Read these off the row that follows.
1) Give the 5th-last entry.
2) Give the first entry from the right.
3) Give the entry just right of 144.
4) Give the 3rd entry from the right.
5) Give the first entry.
[136 130 103 121 128 141 144 140 130 115 138 157 106 141 106]
1) 138
2) 106
3) 140
4) 106
5) 136

Read these off the grid that follows.
1) Find the largest entry in the last row.
2) Find the last entry, reading row by row.
3) Find the fourth entry in reading order.
4) Find the 3rd entry in reading order.
5) Find the smallest entry in the last row.
6) Find the top-right entry.
7) Find the 2nd entry from the end, reading row by row.
8) Find the entry directly below 114.
[[132, 124, 118, 131, 121, 127, 137, 118, 137, 126, 129, 126, 122],
 [136, 125, 120, 131, 120, 130, 136, 120, 136, 125, 128, 128, 125],
 [120, 138, 156, 120, 147, 133, 103, 156, 105, 131, 126, 136, 146],
 [145, 126, 124, 132, 117, 136, 134, 123, 135, 121, 125, 133, 130],
 [119, 130, 135, 125, 136, 125, 121, 135, 121, 132, 129, 127, 130],
 [137, 128, 129, 129, 124, 133, 128, 129, 129, 124, 126, 132, 132],
 [115, 120, 104, 131, 122, 112, 147, 104, 144, 133, 134, 113, 107],
 [145, 121, 108, 136, 109, 131, 147, 108, 147, 121, 128, 127, 119],
 [119, 135, 146, 122, 142, 129, 111, 146, 112, 132, 127, 132, 139],
 [121, 131, 136, 125, 136, 127, 120, 136, 120, 131, 128, 128, 132],
 [113, 127, 126, 125, 135, 119, 128, 126, 126, 134, 131, 121, 122],
 [139, 124, 116, 133, 116, 130, 140, 116, 140, 124, 128, 127, 123],
 [114, 134, 144, 122, 144, 125, 112, 144, 113, 134, 128, 129, 135],
 [146, 132, 141, 129, 125, 143, 119, 141, 122, 121, 123, 140, 143],
 [146, 119, 103, 137, 106, 130, 152, 103, 151, 120, 128, 125, 116],
 [157, 126, 122, 135, 109, 142, 137, 121, 139, 116, 123, 137, 132]]
1) 157
2) 132
3) 131
4) 118
5) 109
6) 122
7) 137
8) 146

Questions about the row below.
1) Report the first entry from the right.
2) Report the entry just right of 145.
3) Report the first entry.
4) Report the third entry from the right.
[103 119 110 118 103 145 138 109 137 152 120 132 120 116]
1) 116
2) 138
3) 103
4) 132

Read these off the grid that follows. Indices start at 1.
1) What is the entry at row 1, column 3?
2) What is the entry in row 3 and column 1?
3) What is the entry at row 2, column 2?
4) What is the entry at row 1, column 1?
5) What is the entry directly below the smallest entry?
6) What is the bottom entry of the column that holds the largest entry?
7) What is the entry at row 2, column 3?
8) What is the entry at row 1, column 2?
[[128 121 110 113]
 [123 118 115 107]
 [122 121 111 108]
 [128 112 112 115]
 [131 117 115 115]
 [127 118 115 116]
 [128 118 117 109]
 [127 115 111 113]
 [126 114 116 112]
 [128 121 114 110]
 [122 118 113 111]
 [132 121 115 114]
 [126 116 118 113]
 [131 117 112 109]
 [124 126 112 111]
 [125 120 113 115]]
1) 110
2) 122
3) 118
4) 128
5) 108
6) 125
7) 115
8) 121

data =
[[134 127 125 130 113 125 125 120 122 140 134 130 120]
 [144 131 119 107 131 137 147 123 127 117  99 125 119]]
Counting starts at 1.
Find the entry just left of 113.
A: 130
Find the entry just right of the smallest entry.
A: 125
Find the entry at row 1, column 3.
A: 125
The entry directly above 123 -> 120
The entry in row 2 and column 1: 144
The entry in row 1 and column 1 -> 134
The entry in the top-right corner is 120
The bottom-right entry is 119
Find the entry at row 1, column 2.
A: 127

Read these off the matrix that follows. Indices start at 1.
1) Give the entry in the bottom-right corner.
2) Give the entry directly below 108.
3) Give the entry in row 1 and column 3.
4) Give the entry at row 3, column 1.
5) Give the entry just left of the largest entry.
6) Give the entry in row 2 and column 1.
7) Give the entry in the bottom-left corner.
8) Give the entry in row 3 and column 2.
139  141  114  111  147  149  117  113
107  138  100  130  127  153  121  150
136  139  144  143  108  114  114  113
141  150  109  133  124  138  106  112
1) 112
2) 124
3) 114
4) 136
5) 127
6) 107
7) 141
8) 139

Questions about the matrix below. Counting starts at 1.
1) Give the top-right entry.
2) Give the entry in the top-left corner.
3) Give the entry at row 1, column 3.
4) Give the entry in row 2 and column 3.
5) Give the entry at row 3, column 3.
6) Give the entry in row 1 and column 2.
7) Give the entry at row 2, column 1.
8) Give the entry just right of 149.
[[122 133 119 121 125 119 136 121]
 [117 141 119 141 118 138 128 138]
 [120 131 121 120 119 122 117 120]
 [127 130 130 131 125 133 118 131]
 [145 124 146 141 142 143 126 141]
 [147 118 143 122 147 123 137 125]
 [132 124 132 119 131 122 120 120]
 [110 140 110 124 112 121 126 122]
 [150 118 145 124 150 125 138 126]
 [148 125 142 135 149 133 147 136]
 [117 132 120 121 116 122 114 120]
 [140 127 136 132 141 130 141 132]
 [110 142 110 129 112 125 129 126]
 [112 136 116 125 112 126 115 123]
 [150 126 147 145 150 144 144 145]
 [115 140 118 136 115 135 122 133]]
1) 121
2) 122
3) 119
4) 119
5) 121
6) 133
7) 117
8) 133

Questions about the row below.
1) What is the second entry from the left?
2) What is the entry just left of the centre entry?
3) What is the second entry from the right?
4) What is the entry just right of the centre entry?
[128 148 120 124 114 117 118 151 117 151 124 141 153]
1) 148
2) 117
3) 141
4) 151

array([[129, 124, 121, 115, 133, 114, 120, 128, 138, 116, 142, 111],
       [149, 134, 133, 129, 125, 135, 129, 129, 125, 128, 113, 149],
       [146, 124, 126, 119, 133, 109, 111, 117, 125, 124, 124, 131],
       [121, 127, 133, 141, 127, 130, 128, 121, 113, 148, 119, 143],
       [119, 126, 124, 134, 133, 123, 123, 122, 123, 155, 137, 140],
       [133, 129, 126, 117, 127, 128, 130, 135, 140, 104, 132, 110],
       [119, 127, 122, 132, 133, 124, 124, 125, 126, 155, 142, 140],
       [128, 122, 120, 117, 135, 109, 115, 123, 134, 122, 141, 114],
       [141, 135, 135, 134, 123, 142, 135, 131, 123, 131, 113, 148],
       [122, 129, 135, 142, 125, 135, 132, 123, 114, 145, 116, 143],
       [142, 123, 123, 117, 134, 107, 110, 118, 128, 125, 130, 128],
       [128, 134, 120, 124, 131, 137, 134, 140, 143, 139, 148, 136]])
Report the entry in the top-left corner.
A: 129
Report the entry in the bottom-left corner.
A: 128
The entry in the top-right corner is 111
Report the second entry from the end, reading row by row.
A: 148
Report the third entry on the main diagonal.
A: 126
The 3rd entry in reading order: 121
Report the entry just right of the smallest entry.
A: 132
Report the third entry on the diagonal from the top-right corner.
A: 124
Report the bottom-right entry.
A: 136
Report the 4th entry, reading row by row.
A: 115
The entry just left of the smallest entry -> 140
Report the largest entry in the first column.
A: 149
Report the third entry from the end, reading row by row.
A: 139
Report the last entry of the smallest entry's row.
A: 110
Report the top entry of the column that holds the smallest entry.
A: 116
Report the 2nd entry on the main diagonal.
A: 134
Report the fourth entry from the end, reading row by row.
A: 143
Report the second smallest entry.
A: 107
The largest entry in the first row -> 142
The 5th-last entry, reading row by row: 140
Report the entry directly below the smallest entry.
A: 155

[[146 132 138 138 113 139 113  99 148]
 [145 129 119 135  98 128 121 104 144]
 [132 130 122 128 104 145 115 116 139]
 [142 128 141 136 112 141 121 105 143]
 [149 123 131 122 108 146 120  98 142]]
Find the entry at the centre.
104
The first entry on the main diagonal: 146
Find the bottom entry of the column that holds the largest entry.
149
The top-right entry -> 148
Find the bottom-right entry.
142
Find the second entry, reading row by row.
132
Find the smallest entry in the first row.
99
Find the 3rd entry from the end, reading row by row.
120
Find the smallest entry in the last column.
139
The fourth entry from the end, reading row by row is 146
The median of all entries -> 129
Find the third entry on the diagonal from the top-right corner.
115
The smallest entry in the last row: 98
